Here is a tiny trained network, its code and every weight. The questions are about switching its units off for an input and a class, where a switched-off unit gives its printed mean instead of its output.

import numpy as np


def w(rows, s, z=0):
    codes = np.array(rows[::2]) - 128.0
    scale = np.full(codes.shape[1], s)
    scale[-1] = z or s
    return codes * scale


def f(y):
    return y / 2 * (1 + np.tanh(0.7978845608 * (y + 0.044715 * y**3)))


def log_softmax(a):
    a = a - a.max(-1, keepdims=True)
    return a - np.log(np.exp(a).sum(-1, keepdims=True))


def net(x, mask):
    res = np.array(x, float).reshape(1, 5) / 4 @ E
    y = f(res @ A[0][:, :-1].T + A[0][:, -1])
    res = res + np.where(mask, y, B[0][:, -1]) @ B[0][:, :-1]
    return log_softmax(res[-1] @ U[:, :-1].T + U[:, -1])


A, B = {}, {}
E = w([
[133,248,199,86,138,118,72,87],'x0',
[112,129,84,59,166,165,95,226],'x1',
[122,120,151,221,196,93,74,156],'x2',
[139,96,175,58,225,52,182,130],'x3',
[185,52,208,95,73,134,104,180],'x4',
],0.011)
A[0] = w([
[147,26,89,127,198,100,180,106,79],'N1',
[69,169,64,176,171,130,126,109,91],'N2',
[127,151,155,227,2,120,151,79,93],'N3',
[147,100,155,205,132,166,121,32,90],'N4',
[111,137,128,198,160,76,67,155,3],'N5',
[161,112,161,184,218,25,100,161,96],'N6',
[136,160,79,51,24,198,160,62,80],'N7',
[147,202,144,130,96,131,64,129,97],'N8',
[123,182,151,120,94,158,32,94,93],'N9',
[162,96,232,134,45,113,110,231,84],'N10',
[122,115,139,224,153,171,12,137,81],'N11',
[124,169,224,67,205,139,106,76,55],'N12',
[161,88,167,128,59,109,90,145,42],'N13',
[109,155,67,113,119,205,56,207,137],'N14',
[62,166,43,116,199,169,186,40,79],'N15',
[191,112,142,121,160,81,190,45,121],'N16',
[95,61,57,210,63,165,149,158,48],'N17',
],0.0097,0.0045)
B[0] = w([
[114,165,57,169,149,74,158,113,220],'N1',
[176,40,231,159,147,212,103,132,214],'N2',
[90,180,164,65,205,23,72,212,221],'N3',
[94,81,138,109,158,110,112,200,189],'N4',
[181,150,94,36,74,234,132,129,177],'N5',
[163,129,101,65,54,132,141,147,222],'N6',
[194,115,96,74,54,160,169,163,222],'N7',
[142,86,42,179,205,118,221,110,185],'N8',
[165,99,52,224,163,108,190,100,196],'N9',
[186,54,188,217,155,204,95,104,232],'N10',
[219,139,55,29,1,143,155,143,222],'N11',
[102,82,18,183,186,98,198,98,205],'N12',
[195,137,158,133,204,213,96,132,175],'N13',
[61,145,132,120,192,2,30,233,252],'N14',
[191,74,226,156,139,225,73,134,234],'N15',
[132,154,133,57,138,107,97,186,202],'N16',
[111,128,25,185,192,124,193,89,243],'N17',
],0.0079,0.011)
U = w([
[142,121,49,216,153,124,218,74,97],'0',
[177,102,226,175,125,239,82,99,95],'1',
[184,137,96,20,6,183,168,135,131],'2',
[145,148,121,111,138,96,133,144,252],'3',
[108,150,184,60,182,55,73,201,83],'4',
[89,149,148,131,113,104,102,106,187],'5',
[101,186,123,143,50,132,115,40,84],'6',
[36,193,191,167,59,132,138,91,78],'7',
],0.012,0.013)

Each question gives the input, the list of numbers given to net, and the class t.
The units are the neurons (one row each of A and B). Each row of codes is followed by its name. A weight is (code - 128) times the scale printed after its matrix; where a second scale follows, it is the last column's (A, B and U).
mask holds one flag per neuron, in row order. A switched-off neuron (its flag False) gives its mean, the last column of its row in B, instead of its output. The means were averaged over made-up inputs and are rounded, as every weight is.
A unit's drop is (log p(t) with every unit on - log p(t) with that unit switched off) / (log p(t) with every unit on - log p(t) with every unit switched off).
The circuit of an input: a set's keep is (log p(t) with only the set's units on - log p(t) with every unit switched off) / (log p(t) with every unit on - log p(t) with every unit switched off). Starting from the 12 units with the biggest drops (on a tie, the unit counted first), units are removed one at a time, each time the one whose removal leaves the highest keep (on an exact tie, the one counted first), for as long as the keep stays at least 0.8.
circuit, biggest first: the units of the circuit, biggest drop first
most important unit: the unit with the biggest drop
top k neurons: the k neurons with the biggest drops, biggest first
drop when u is switched off: that unit's drop, to one decimal
input [2,-6,5,6,7], class 1: most important unit -> N10
input [1,4,-7,-8,-7], class 3: circuit, biggest first -> (N14 N11 N7 N6)
input [-4,8,-2,-8,1], class 3: circuit, biggest first -> (N14 N17 N3)
input [-3,0,6,-8,1], class 3: circuit, biggest first -> (N3 N17 N14 N11)
input [6,1,-8,7,-5], class 2: top 2 neurons -> (N7 N14)
input [1,4,-2,-3,-1], class 4: top 4 neurons -> (N14 N11 N17 N12)
input [-5,0,2,-8,4], class 3: top 2 neurons -> (N3 N17)
input [-5,0,4,-5,-7], class 1: top 2 neurons -> (N2 N15)
input [-1,7,8,-7,7], class 2: top 4 neurons -> (N11 N5 N15 N2)
input [2,-8,7,2,-7], class 4: top 3 neurons -> (N3 N4 N16)
input [-4,-6,-4,7,-7], class 1: top 2 neurons -> (N15 N14)
input [8,8,-6,7,-2], class 0: top 2 neurons -> (N12 N3)
input [-4,0,8,5,8], class 1: top 3 neurons -> (N10 N13 N7)
input [1,7,2,6,8], class 1: circuit, biggest first -> (N10)
input [-6,-7,-3,-4,8], class 1: top 2 neurons -> (N10 N14)
input [8,2,6,-7,5], class 0: top 2 neurons -> (N9 N8)
input [-1,4,4,-2,0], class 2: top 2 neurons -> (N11 N3)
input [-6,4,7,-6,0], class 2: top 2 neurons -> (N11 N5)
input [3,-7,8,7,-1], class 2: top 3 neurons -> (N6 N5 N14)
input [6,5,6,4,-5], class 0: top neuron -> (N12)
input [7,8,-2,-4,-8], class 1: drop when N10 is switched off -> -0.1
input [-2,4,7,-3,3], class 2: drop when N5 is switched off -> 0.0
input [8,-2,-7,7,6], class 0: drop when N12 is switched off -> 1.0
input [-3,0,5,7,5], class 3: drop when N2 is switched off -> 0.3
